array([[-64, -64,  41,  36,  11,   2, -26],
       [ 88,  17, -37, -38,  -1,   6, -20],
       [101,  -5, -37,  32,   3,  46,  -9]]) gives -20

array([[ -68,   26,  -19,  -23,  -16],
       [ -41, -103,  -57,  -43,   24],
       [ -53,   30,  -72,   53,   42]]) gives 24

array([[ 53,  39, -43,  11, -14, -20],
       [-26, -74,  50, -11, -12, -13],
       [ 58,  93, -76,  17,   2,  -4]]) gives -13

array([[-85,  -1, -30, -14, -26,   0],
       [-25, -18, -28,   7, -31,  25],
       [-76,   2, -23, -35, -52, -26]]) gives 25

array([[-17, -11,  76, -14,   7, -17],
       [ -6,  -9,  52, -14,  56,  31],
       [-12, -27,  36,   3,  18,  18]]) gives 31

array([[-24, -26, -86,   4,  29],
       [  2,   3, -55,  -1,  -5],
       [  9, -33,  12,  -3,  53]]) gives -5

array([[-19, -89, -82, -92,  57],
       [-32, -55, -50, -59,  34],
       [-86, -91, -91, -86,  58]]) gives 34
---
212,227,102,40,167,248,95
185,220,214,80,142,228,144
-> 220

9,-3,-27,47,-22,-46 -> -3

927,630,69,665,609
751,622,67,565,262
-> 622

195,255,27,154,178,40,139 -> 255

19,72,89,77,33 -> 72

743,206,879,375 -> 206
---
[986 964 504 347 235]	986, 235

[224  33 105 172]	224, 172

[8121 7567 5921 6606 3194 6583 7757]	8121, 7757

[142 371 498 920 313 651]	142, 651

[-525  694 -227 -116  248  552 -425]	-525, -425

[[178 325 450 278 372 611]
 [517 781 778 749 147  81]
 [447 401 424 944 122 893]]	178, 893

[[6 2 2 4 1 6 6]
 [6 4 2 3 2 2 4]
 [7 6 0 4 4 5 4]]	6, 4
---
array([[ -69, -105,  -67,    6,   52,   35],
       [ -54,    0,   68,   85,   30,  -58],
       [ -25,   39,   49,    3,  -49,  -56]]) → 68

array([[  13,  -61,  -26,   49,  -45],
       [  85,   42, -101,  -39,   80]]) → -101

array([[ 48,  10,  21,  44, -13],
       [ 44,  10, -20,  76, -23],
       [  6,   3,  -4, -20, -38]]) → -20

array([[-80, -20, -22, -11,   2, -96,  20],
       [-12,  22, -55,  12,  44, -39, -27]]) → -55

array([[-74,  88, -78, -78],
       [  7, -20,  -6,  12]]) → -6

array([[-12, -10,  -9, -68, -27,  35],
       [  2, -21,  95, -41, -68,  52]]) → 95

array([[-13,  -9,   4,  31,  17,  37,  32],
       [ 57, -38, -44, -24,  -2,  25, -85]]) → -44

array([[-16, -43,  31, -19,  79, -78],
       [ 64,   0, -50, -25, -14,  -7],
       [-38,  -1,  37,  25,  49, -50]]) → -50
---
array([[-83, -69, -40,  42, -56, -78],
       [-27, -20, -18, -51, -12, -33]]) yields -20

array([[-63,  86, -64, -13, -46,  37, -36],
       [ 24, -62,  17,  46,  30,  37,  -3],
       [  1,  30,  15,  16,  15, -25, -36]]) yields 30

array([[ 31,  -6,  19,  61],
       [ 30,   4,  31,  63],
       [ 20, -16,  16,  85]]) yields -16

array([[  16,    8,   12,   -2,  -12,   16,   -9],
       [ -47,   96, -107,   10,   37,  -23,  -24]]) yields 96

array([[-20,  41,  17,  29,  95],
       [ 62,  74,  68,  39, -65],
       [ 51,  37,   2,   9, -75]]) yields 37

[-24,  -1,  12,  63,  30, -34, -94] yields -1

array([[ 74,   3,   0, -51, -67, -88],
       [ 72, -29,  29, -24, -59, -27]]) yields -29

array([[-57, 100,  32,  82],
       [-40,  13,  62,  35],
       [-40,  93,  32,  56]]) yields 93

array([[-27, -26,   3, -49,  45, -98,  12],
       [ 11,  -9,  26,  40, -31,  70, -43],
       [ 41,  57, -52,  15, -24,  46,  24]]) yields 57
---
[-80 -58  62 -29] yields -58

[[ 11  12  11   3 -31  80]
 [ 16  -6 -61  17 -51 -50]] yields 12

[[  89   38   60 -104]
 [ -58   27  -68   -9]] yields 38

[[-44  -5  78 -12]
 [ 24 -67 -57 -29]] yields -5

[-47   3 -90  12  13  34] yields 3

[ 24  33  22   2  -3 -82  41] yields 33

[-99 -63 -30 -25] yields -63

[-46 -12  -2  51 -20 -98] yields -12

[-99  44  -9  31  57] yields 44

[-29 -84   2  78  12 -66] yields -84
